Each row has a name. After each piece below comes the name of the row it's from, unless a question asks for something else. Each question is about the rows just above it. Places in a row count from 0.

[113 151 123 125 137] : tov
[124 102 103 180 223] : sata
[126 137 129 115 112] : rorok
[129 146 112 146 172] : Kima
[130 137 127 115 112] : Soke
[132 137 129 115 112] : Beg
[137 129 114 112 207] : Romi
[126 150 104 161 196] : nubez
[130 148 113 148 172] : neb
[124 147 103 181 223] : Mafo
[128 144 119 132 145] : kig
Where in the named rows is [144]? | kig, 1
q: [130 148 113 148 172] | neb
q: [126 137 129 115 112] | rorok

[179 186 166 131] -> Kon
[137 117 161  90] -> Kopu
[ 70 121 155 128] -> gaz
[113  90 142  89] -> Paf
[155  88  84  83] -> ruf
[155 165  84 104] -> kopo
[114 120 216 127] -> babev
[110 118 129  75] -> suru
Shuffled ruf with one entry gone: [ 88 155  83], missing | [84]
Paf without one entry, shuffled: [ 89 142 113]. Gone: | [90]
Shuffled Kopu with one entry gone: [137 161 117], missing | [90]

[111 123 110  94 164 165] = lupa
[167 117 121 177  67  79] = tirad
[ 56 140 120  76 183 181] = rase
[ 53 142 166  98 149 158] = mub
Which row holds [149  98 166 142  53] read backwards? | mub
Where in the named rows is [165]? | lupa, 5
Which entry of tirad is missing from [167  67 177 121 117]? | [79]
Shuffled lupa with one entry gone: [165 123 111  94 164], missing | [110]

[121 106 114 142 112 122 107 151 113  92 179 136  56 115 120 155 156 157
 109  48 106 116 142]  kemef
[121 123 130 124 128 116 132 131 125 115 127 120 112 123 120 125 151 128
 119 114 125 127 118]  povan
[121 116 127 139 118 111 123 142 121 101 150 140  85 117 123 133 171 138
 104  79 112 118 121]  Dar
[119 130 116 132 130 144  99 132 125 123 169 154  85 127 133 139  98 155
 137  83 116 122 186]  Loro
[121 106 114 142 112 122 107 151 113  92 155 137  56 115 120 155 156 157
 109  47 106 116 142]  zokun
[169 154  85 127 132 110 120 145 118  93 157 123  72 117 122 143 172 149
 100  66 112 114 118]  buber
The row with [119 130 116 132 130 144  99 132 125 123 169 154  85 127 133 139  98 155
 137  83 116 122 186] is | Loro
Which row holds [133 127  85 154 169] read backwards? | Loro
Which entry of Dar is missing from [127 140 123 133 118 138 117 111 121 121 104 171 116 112 121 123  79 150
  85 118 142 101]? | [139]
[98] is at row and place | Loro, 16

[142 114 136 122 123 122 108 101 125] : dopon
[134 154  89 116 150 111 135 147 111] : sunip
[102  83 195 176 100 163 124 124 183] : bub
[128 153  79 146 168 117 133 173 135] : ser
[115  73 204 166  92 164 109  99 174] : bipu
[102 144 152  93  92 147 175 127 103] : Gez
[124  75 199 159  93 154 101  91 164] : luv
[119  72 187 183 112 161  97 110 189] : befu
[138 155  92  98 139 107 135 131  97] : rupuv
[137 166  66 121 167 102 136 164 109] : zakim
Which row holds this, read backwards? [131 135 107 139] | rupuv
Row and place of [187] in the named rows: | befu, 2
Where in the named rows is [139]? | rupuv, 4
[131 135 107] is which row, read backwards? | rupuv
Which entry of sunip is missing from [154 147 150 134 116  89 111 111]? | [135]
Which entry of rupuv is missing from [131  92 135 155  97  98 139 107]? | [138]

[133 117  53  54] -> taf
[106 189 134 173] -> Domu
[144 155  70 118] -> lesaf
[133 117 169 145] -> vaz
[117  69  82 144] -> nivu
Row and place of [53] in the named rows: | taf, 2
Which row holds [145 169 117] read backwards? | vaz
[70] is at row and place | lesaf, 2
Which entry of taf is missing from [ 53 117 133]? | [54]
[145] is at row and place | vaz, 3
Which row holds this, read backwards? [145 169] | vaz

[146 147 148 149 149 149 149 149 147 147 146 145 146 149 150 153 155 157
 158 158 155 152 149 143 138 131 126 119 113 107 101  95  90  86  82  81
  81  85  90  98 108 119 129 137 143 145 144 138 128 116 104  92  82  76
  75  79  87  99 113] = vug
[152 165 159 150 111 125 123 102  96  93  96 102 111 122 134 145 155 161
 163 161 154 145 132 118 104  90  79  72  70  73  80  91 177 120 134 184
 156 193 163 159 153 145 137 131 127 127 133 141 151 163 174 181 185 183
 174 161 145 128  95] = Buva
[164 170 177 180 184 185 184 182 179 176 172 169 166 165 164 162 161 159
 154 150 145 139 135 130 128 126 127 130 134 139 145 151 154 154 154 150
 145 138 129 121 114 109 105 103 101 101 102 102 103 102 100  98  96  92
  89  87  85  84  83] = Kam
[113  99  89  83  81  83  89  97 102 106 107 104  96  86  74  62  53  49
  48  55  65  81  98 116 132 144 152 154 150 143 132 122 112 104 101 102
 106 113 122 131 139 141 141 136 128 116 103  91  79  72  68  67  71  77
  85  94 102 110 116] = femod
[166 165 159 150 137 178 113 102  96  93  96 102 111 122 134 145 155 161
 163 161 154 145 132 118 104  90  79  72  70  73  80  91 105 120 134 110
 111 114 123 132 142 151 157 158 154 144 130 113  91  72  55  71  31  28
  31  40  53  68  84] = Vapat
[104  95 158 159 159 157 155 152 147 141 135 129 122 115 109 104 100  97
  96  96  98 102 108 114 122 130 140 149 157 166 173 179 184 185 187 185
 181 176 170 162 153 145 137 128 121 116 112 108 107 107 109 111 114 117
 121 124 128 131 133] = siguf
[151 153 155 157 158 158 158 156 152 146 138 129 118 106  94  83  73  67
  62  62  63  69  77  87  98 109 121 131 139 146 151 155 156 155 153 150
 146 140 135 127 119 111 103  95  89  83  80  78  80  83  89  97 105 115
 124 133 140 146 150] = kupad
[113  99  89  83  81  83  89  97 102 106 107 104  96  86  74  62  53  49
  48  55  65  81  98 116 132 144 152 154 150 143 132 122 105 120 134 147
 156 162 163 159 153 145 137 131 127 127 133 141 151 163 174 181 185 159
 174 161 145 128  82] = sigi
q: [146 147 148 149 149 149 149 149 147 147 146 145 146 149 150 153 155 157
 158 158 155 152 149 143 138 131 126 119 113 107 101  95  90  86  82  81
  81  85  90  98 108 119 129 137 143 145 144 138 128 116 104  92  82  76
  75  79  87  99 113] | vug
[182] is at row and place | Kam, 7
Which row holds this, read backwards? [ 95 103] | kupad
Which row holds [104  95 158 159 159 157 155 152 147 141 135 129 122 115 109 104 100  97
  96  96  98 102 108 114 122 130 140 149 157 166 173 179 184 185 187 185
 181 176 170 162 153 145 137 128 121 116 112 108 107 107 109 111 114 117
 121 124 128 131 133]? | siguf
Which entry of Buva is missing from [163 165 137  90 134 153  96 102 174 145 159 163 132 111 156 154 102 104
 111 161  91 125 120 123 155 184 128 161  96  93  72 181  79 185 131 159
 150  70 145  73 145 133  80 163 127 122 152 174 118 141 177 161 193 127
  95 145 183 134]? | [151]
Shuffled Buva with one entry gone: [181 134 161  80 163 154 102  96 159 118  73 165 128 123  93 145  90  91
 127 174 185 132 161 174  79 145 104  70 134  96 156 145 151 152 159 111
 193 102 111 127 145  72 163 122 155 137 131 141 150 177 183  95 163 184
 161 153 125 133], missing | [120]
Where do [113  99  89  83  81  83  89  97 102 106 107 104  96  86  74  62  53  49
  48  55  65  81  98 116 132 144 152 154 150 143 132 122 105 120 134 147
 156 162 163 159 153 145 137 131 127 127 133 141 151 163 174 181 185 159
 174 161 145 128  82] appear? | sigi

[120 145 157 111 155 141 124 131 109  88 124 127 125 141  91 144 126 135
 128  99 141 121 112 116 129 125 120 121 155 122  87 149 162 104 112 151
 123 133 104 126 133 143 109  64 142  85 135 151 126 133 122 163 150 147
 102 123 165] : siv
[152 136 138 138 134 115 136 123 120 145 157 112 142 146 135 159 116 136
 140 115 139 142 105 124 137 143 124 102 118 115 134 123 125 123 144 107
 119  96 133 128 141 158 123 143 130  97 111 160 138 137 103 142 136  92
 129 146 160] : Zefo
[152 136 138 138 115 134 136 123 120 120 157 112 142 146 135 159 116 136
 140 115 139 142 105 124 137 129 124 102 118 115 134 123 125 123 144 107
 119  96 133 128 141 158 123 143 130  97 111 126 107 138 135 131 136 136
 116 103 143] : Zaro
[152 136 138 138 134 115 136 123 120 145 157 112 142 146 135 159 116 136
 140 115 139 142 105 124 137 143 124 102 118 115 134 123 125 123 144 107
 119  96 133 128 141 158 123 143 130  97 111 126 107 138 135 131 136 136
 116 103 143] : bag
[152 136 138 138 115 134 136 123 120 120 157 112 142 146 135 159 116 136
 140 115 139 142 105 124 137 129 124 102 118 115 134 123 125 123 144 107
 119  96 133 128 141 158 123 143 130  97 111 126 107 138 135 131 136 136
 116 103 143] is in which row? | Zaro
[152 136 138 138 134 115 136 123 120 145 157 112 142 146 135 159 116 136
 140 115 139 142 105 124 137 143 124 102 118 115 134 123 125 123 144 107
 119  96 133 128 141 158 123 143 130  97 111 126 107 138 135 131 136 136
 116 103 143] is in which row? | bag
Which row holds [152 136 138 138 134 115 136 123 120 145 157 112 142 146 135 159 116 136
 140 115 139 142 105 124 137 143 124 102 118 115 134 123 125 123 144 107
 119  96 133 128 141 158 123 143 130  97 111 160 138 137 103 142 136  92
 129 146 160]? | Zefo

[140 120 164  51 173 107 205 163 162] = nav
[158 113 111 153  81 118 149 125 107] = sakib
[121 122 154  89 182 178 171  72 162] = bon
[ 83 164  50  91 200 153 157 164 183] = neles
[ 83  79  68  58  66  69  79 168 121] = Pevo
[ 50 140  81 116 181 168 180 166 107] = Zefi
[ 95  97 201 120  75  50 159 113 146] = keti
[155 123 190  89  88 155  80 187 107] = mut
Where in the named rows is [88]? | mut, 4
nav without one entry, shuffled: [162 107  51 140 173 205 120 163]. Gone: | [164]
Which row holds this, read backwards? [113 159] | keti

[109 101 125 113 122 146  99 136  98 103 157 125 104 105 108 105 100 140
 140 168 139 111 179  88 107 101 127 142 129 138 122 125 164  87] = fina
[127 121 110 108 122 157  99 150  83 105 155 119 114 128 115 128 114 160
 136 172 155 122 194 102 117 139 120 136 124 143 128 114 149 100] = posan
[109 101 125 113 122 146  99 136  98 103 157 125 104 112 108 105 100 140
 140 168 139 111 179  88 107 101 127 142 129 138 122 125 164  87] = sinev
[193 102 106 129 103 156 108 140  80 115 157 137 109 130 156 125 140 168
 114 156 187  98 195 112 114 164  85 158 123 141 143 116  89 123] = Nibu
[106] is at row and place | Nibu, 2
Which row holds this, read backwards? [102 194] | posan
q: [109 101 125 113 122 146  99 136  98 103 157 125 104 112 108 105 100 140
 140 168 139 111 179  88 107 101 127 142 129 138 122 125 164  87] | sinev
[123  89] is which row, read backwards? | Nibu

[149 213 159 152 131 186 119 167 177 120 132 134  75 151 192 136 130 129
 117  81  67  94 122 133 173 136 108 153 149 140 143]  bemu
[116 114 141 165 127  46 150  59 166 124 189 137 219 130 217 107 142 104
  82 163 145 206 147 105 128 162 103  78 134  94 116]  lil
[118  88 115 162  93 119 136 141  87 118  90 112 148 135  86 152 132  99
 217 113 125 104 158 117 114 141 190 127 122 128 142]  nerez
[93] is at row and place | nerez, 4
Row and place of [112] in the named rows: | nerez, 11
Which row holds this, read backwards? [141 114 117] | nerez
Which entry of nerez is missing from [132 152  88 117 217  99  86 125 141 162 148 122 136 118 104 127  93 158
 113 112 142 135 128  90 141 118 115 114 119 190]? | [87]
[190] is at row and place | nerez, 26
lil without one entry, shuffled: [219 150 127 145 147 114  94 217 137  82 116 142 166 165 206  78  46 162
  59 128 116 189 163 130 103 107 134 104 141 105]. Gone: | [124]
lil without one entry, shuffled: [206 103 124 130 142 107 116 141 116 147 166  78  82  94 104 137 162 217
 105 189 165 219  59 128 145 114 134 150 163 127]. Gone: | [46]

[128  85 126 146 129 126 127  93 126 145 169 101 128 128 208 129 127 128
 162 126 149 127 129 127 128  99 135 132 128 130 116 124] : Zoz
[136 135 129 132 128 128 134 134 127  85  43 125 128 128  92 125 127 127
 141 129 167 131 130 140 128 102 131 126 130 128 115 129] : riva
[121 147 131 117 129 124 123 131 132 135 165 132 128 127 137 131 129 129
 116 128 139 127 129 117 128 183 124 128 128 128 137 130] : zoga
[162 124 149 127 128 143 160 100 124 131 160  93 126 127 158 123 126 126
 167 129 118 132 128 131 129  76 136 122 123 128 133 117] : detom
[169] is at row and place | Zoz, 10
[128 101 169 145 126  93 127 126] is which row, read backwards? | Zoz
Where in the named rows is [133]? | detom, 30
Where in the named rows is [141]? | riva, 18
[115] is at row and place | riva, 30
Which entry of zoga is missing from [116 131 128 132 129 131 127 137 147 137 128 124 117 129 128 129 129 117
 128 135 132 131 123 130 139 128 183 165 124 127 128]? | [121]
[127 149 126 162] is which row, read backwards? | Zoz

[128 179  57 198 195 162 134 117 151 118 129  72 128  98  85 141 147 160
 158 179 186 158]  Mukif
[125 169  56 185 193 162 136 126 151 105 122  77 126 101  87 144 145 159
 161 169 181 102]  toko
[126 175  55 194 196 165 133 120 153 113  98  72 160 129 147 128 158 186
  85 141 179 102]  tifet
Which row holds [145 144  87 101] read backwards? | toko
Row and place of [159] in the named rows: | toko, 17
Shuffled Mukif with one entry gone: [ 98 186 129 128 117 160 195 141 151  85 162 118 134 128 147 158  72 179
 179 198 158], missing | [57]
Which row holds [186 179 158 160 147 141  85  98 128  72 129] read backwards? | Mukif

[206 181 172 205  55] -> luvol
[ 53 189 190 150 110] -> dap
[111  97 100 204 184] -> Bib
[142  78 148 153 204] -> guvor
[197  73 137  57  60] -> Sog
[ 82 108  78 159 147] -> Fasin
[ 97  56 101 196 189] -> bos
[183  59  59  90 204] -> Bam
[ 56 105 171 188  72] -> zevov
[ 94  81 181  70  61] -> koru
[173 138 178 190 128] -> bukep
bukep without one entry, shuffled: [138 190 173 128]. Gone: | [178]
Which row holds [ 90  59  59 183] read backwards? | Bam
Which entry of dap is missing from [ 53 150 189 110]? | [190]

[166 166  93 204]  Pivum
[137  50 179 168]  gasit
[102 166 150 109]  panoz
[138 133  78 144]  vimed
[129  50 166 168]  Sugo
[102 103  50 109]  Zom
[129 133  35 132]  dori
[175  88 122 204]  Bage
[138 166  50 180]  bosa
q: [138 166  50 180] | bosa
[109  50] is which row, read backwards? | Zom
[132  35 133] is which row, read backwards? | dori
Which row holds [180  50 166] read backwards? | bosa
Which row holds [144  78 133] read backwards? | vimed
[78] is at row and place | vimed, 2
Zom without one entry, shuffled: [103 109  50]. Gone: | [102]

[150 122 157 154] -> Vafip
[107 119 106 184] -> Vef
[122 157 150 106] -> boda
[114 121 126 152] -> pobu
Which entry of Vef is missing from [184 119 106]? | [107]
Which row holds this, read backwards? [157 122 150] | Vafip
Where in the named rows is [107]? | Vef, 0
Where in the named rows is [126]? | pobu, 2
Which entry of Vef is missing from [184 119 107]? | [106]
Where in the named rows is [121]? | pobu, 1

[176  77 127 116 149 101] = Fif
[155 200 132 140 199 123] = vup
[ 70  82 122 123 194 185] = navo
[ 67 123 123 194 122 194] = Ripib
[116 127  78  77 172 181] = Kugo
[163 153  82  72 160 150] = Makik
[108 153  53  89  90 177] = nor
[53] is at row and place | nor, 2
Row and place of [160] in the named rows: | Makik, 4
Which entry of Kugo is missing from [116 127 181  77 172]? | [78]
Which entry of vup is missing from [132 123 155 200 140]? | [199]
Which entry of nor is missing from [ 53 177 153 108  89]? | [90]
Which row holds [122 194 123] read backwards? | Ripib
Which row holds [122  82  70] read backwards? | navo

[127 130 132 123] = Bifum
[127 130 127 123] = vazu
[126 130  47 128] = narar
[127 130  47 136] = Suvu
Shuffled Suvu with one entry gone: [ 47 130 136], missing | [127]
Row and place of [126] in the named rows: | narar, 0
q: [127 130  47 136] | Suvu

[135  35  48 134 105] : dovaz
[ 48  35 100 123 130] : pamap
[ 81  80 183 158 134] : guvo
[123] is at row and place | pamap, 3
Which row holds [134 158 183  80] read backwards? | guvo
Which row holds [100  35  48] read backwards? | pamap
[158 183] is which row, read backwards? | guvo
dovaz without one entry, shuffled: [134 135 105  35]. Gone: | [48]
Which row holds [158 183  80  81] read backwards? | guvo

